Here is a tiny trained network, its code and every weight. The questions are about switching its units off for an input and a target symbol, where a switched-off unit gives its printed mean instead of its output.

import numpy as np


def w(rows, s, z=0):
    codes = np.array(rows[::2]) - 128.0
    scale = np.full(codes.shape[1], s)
    scale[-1] = z or s
    return codes * scale


def f(y):
    return y / 2 * (1 + np.tanh(0.7978845608 * (y + 0.044715 * y**3)))


def softmax(a):
    e = np.exp(a - a.max(-1, keepdims=True))
    return e / e.sum(-1, keepdims=True)


def log_softmax(a):
    a = a - a.max(-1, keepdims=True)
    return a - np.log(np.exp(a).sum(-1, keepdims=True))


def net(x, mask):
    ids = ['ΔΛΠαγημτω'.index(c) for c in x.split()]
    T = len(ids)
    res = E[ids] + P[:T]
    r = res
    for j in range(3):
        rows = slice(3 * j, 3 * j + 3)
        q, k, v = (r @ M[0][rows].T for M in (Q, K, V))
        z = softmax(np.where(np.tri(T) > 0, q @ k.T / 3**0.5, -1e9)) @ v
        o = O[0][rows]
        res = res + np.where(mask[j], z, o[:, -1]) @ o[:, :-1]
    y = f(res @ A[0][:, :-1].T + A[0][:, -1])
    res = res + np.where(mask[3:15], y, B[0][:, -1]) @ B[0][:, :-1]
    return log_softmax(res[-1] @ U[:, :-1].T + U[:, -1])


Q, K, V, O, A, B = {}, {}, {}, {}, {}, {}
E = w([
[86,125,125,123],'Δ',
[64,97,109,149],'Λ',
[107,134,127,152],'Π',
[50,95,72,181],'α',
[112,92,154,202],'γ',
[11,247,145,63],'η',
[72,58,112,111],'μ',
[138,59,187,113],'τ',
[158,77,23,108],'ω',
],0.015)
P = w([
[197,171,129,82],'0',
[122,99,131,163],'1',
[109,74,136,166],'2',
[82,35,139,165],'3',
[67,15,136,162],'4',
[64,2,131,170],'5',
],0.0082)
Q[0] = w([
[116,167,165,109],'h1',
[111,8,101,173],'h1',
[137,119,106,177],'h1',
[127,197,120,75],'h2',
[47,100,140,162],'h2',
[74,103,133,146],'h2',
[160,62,156,174],'h3',
[110,80,144,117],'h3',
[229,127,142,101],'h3',
],0.015)
K[0] = w([
[111,150,166,120],'h1',
[152,3,110,131],'h1',
[138,103,128,107],'h1',
[92,170,160,124],'h2',
[141,63,149,147],'h2',
[165,61,165,110],'h2',
[105,156,79,114],'h3',
[83,149,133,132],'h3',
[162,146,61,182],'h3',
],0.019)
V[0] = w([
[141,98,133,144],'h1',
[118,72,150,164],'h1',
[223,104,50,35],'h1',
[176,145,203,179],'h2',
[159,124,252,11],'h2',
[76,226,68,166],'h2',
[53,153,113,127],'h3',
[190,64,172,187],'h3',
[111,186,230,183],'h3',
],0.011)
O[0] = w([
[135,125,153,115,163],'h1',
[79,94,127,170,209],'h1',
[211,12,162,51,120],'h1',
[180,251,129,182,107],'h2',
[84,202,235,125,117],'h2',
[96,156,17,84,1],'h2',
[96,228,30,136,183],'h3',
[167,43,149,144,87],'h3',
[254,241,136,150,110],'h3',
],0.0097,0.0075)
A[0] = w([
[132,102,7,78,39],'n1',
[192,176,116,116,71],'n2',
[65,153,141,50,120],'n3',
[212,45,165,115,143],'n4',
[93,123,114,56,73],'n5',
[165,183,128,93,96],'n6',
[166,112,128,29,108],'n7',
[148,198,60,130,2],'n8',
[194,169,201,90,48],'n9',
[82,142,122,159,210],'n10',
[84,197,126,134,229],'n11',
[105,249,116,89,135],'n12',
],0.013,0.0057)
B[0] = w([
[80,218,247,122,224],'n1',
[186,157,63,192,137],'n2',
[184,121,21,190,152],'n3',
[46,238,62,71,251],'n4',
[147,137,58,208,158],'n5',
[159,216,86,162,144],'n6',
[198,42,171,206,167],'n7',
[63,1,207,206,177],'n8',
[146,67,104,211,157],'n9',
[211,172,104,139,216],'n10',
[177,150,132,62,222],'n11',
[129,42,149,45,219],'n12',
],0.0065,0.017)
U = w([
[165,79,77,124,187],'Δ',
[110,146,94,148,99],'Λ',
[147,103,106,150,152],'Π',
[58,221,96,173,2],'α',
[143,155,49,221,182],'γ',
[153,166,159,79,151],'η',
[130,1,70,208,180],'μ',
[109,81,232,186,63],'τ',
[60,105,139,66,171],'ω',
],0.0065,0.0042)

Each question gives the input, a string of symbols that net reads in full, and the target symbol t.
The units are the heads (3 rows each of Q, K, V and O) and the neurons (one row each of A and B). Each row of codes is followed by its name. A weight is (code - 128) times the scale printed after its matrix; where a second scale follows, it is the last column's (O, A, B and U).
mask holds one flag per unit, heads first, then neurons. A switched-off unit (its flag False) gives its mean, the last column of its rows in O or B, instead of its output. The means were averaged over made-up inputs and are rounded, as every weight is.
A unit's drop is (log p(t) with every unit on - log p(t) with that unit switched off) / (log p(t) with every unit on - log p(t) with every unit switched off).
The circuit of an input: a set's keep is (log p(t) with only the set's units on - log p(t) with every unit switched off) / (log p(t) with every unit on - log p(t) with every unit switched off). Starting from the 12 units with the biggest drops (on a tie, the unit counted first), units are removed one at a time, each time the one whose removal leaves the highest keep (on an exact tie, the one counted first), for as long as the keep stays at least 0.8.
circuit, biggest first: the units of the circuit, biggest drop first
most important unit: the unit with the biggest drop
top k neurons: the k neurons with the biggest drops, biggest first
heads that matter: for each layer, one digit per head in row order, 1 if its drop is at least 0.15 and else 0, layers parted by /
input τ α α γ, target γ: circuit, biggest first => (h1, n1, n10)
input ω τ α τ γ Λ, target τ: circuit, biggest first => (h2)
input α τ ω α α, target ω: circuit, biggest first => (h1, n4, h3)
input Δ α Λ, target α: top 2 neurons => (n1, n12)
input α ω τ α μ μ, target μ: heads that matter => 101
input α μ Δ, target μ: circuit, biggest first => (n4, n1)
input ω γ τ, target ω: heads that matter => 001
input Π Δ η η η, target Δ: heads that matter => 000
input γ γ ω Δ Π, target ω: heads that matter => 100
input τ Π η τ ω Δ, target η: heads that matter => 011
input ω γ τ η τ, target η: heads that matter => 011
input Λ ω Λ, target ω: circuit, biggest first => (n4, n1, h1, h2)
input α μ α μ Π, target μ: top 3 neurons => (n4, n1, n11)
input ω Π η γ τ Λ, target η: circuit, biggest first => (h3, h2, n11, n12)
input τ Λ α, target τ: heads that matter => 011
input α Λ τ α μ, target τ: top 2 neurons => (n4, n5)
input γ α Λ, target γ: heads that matter => 100
input μ γ μ γ Δ, target μ: top 4 neurons => (n4, n1, n11, n6)
input γ τ η μ, target η: circuit, biggest first => (h3, n11, n12)
input Π τ η η α, target η: most important unit => n11
input α α Π τ Π, target τ: most important unit => h2
input τ α Δ, target τ: circuit, biggest first => (n4, h2)
input γ τ Δ α η, target η: top 4 neurons => (n11, n12, n8, n10)
input α γ α γ, target γ: heads that matter => 110
input Π Λ α Λ, target α: circuit, biggest first => (h1, n1, h2)
input Π ω Δ Π, target ω: circuit, biggest first => (n4, h1, n1, h2)
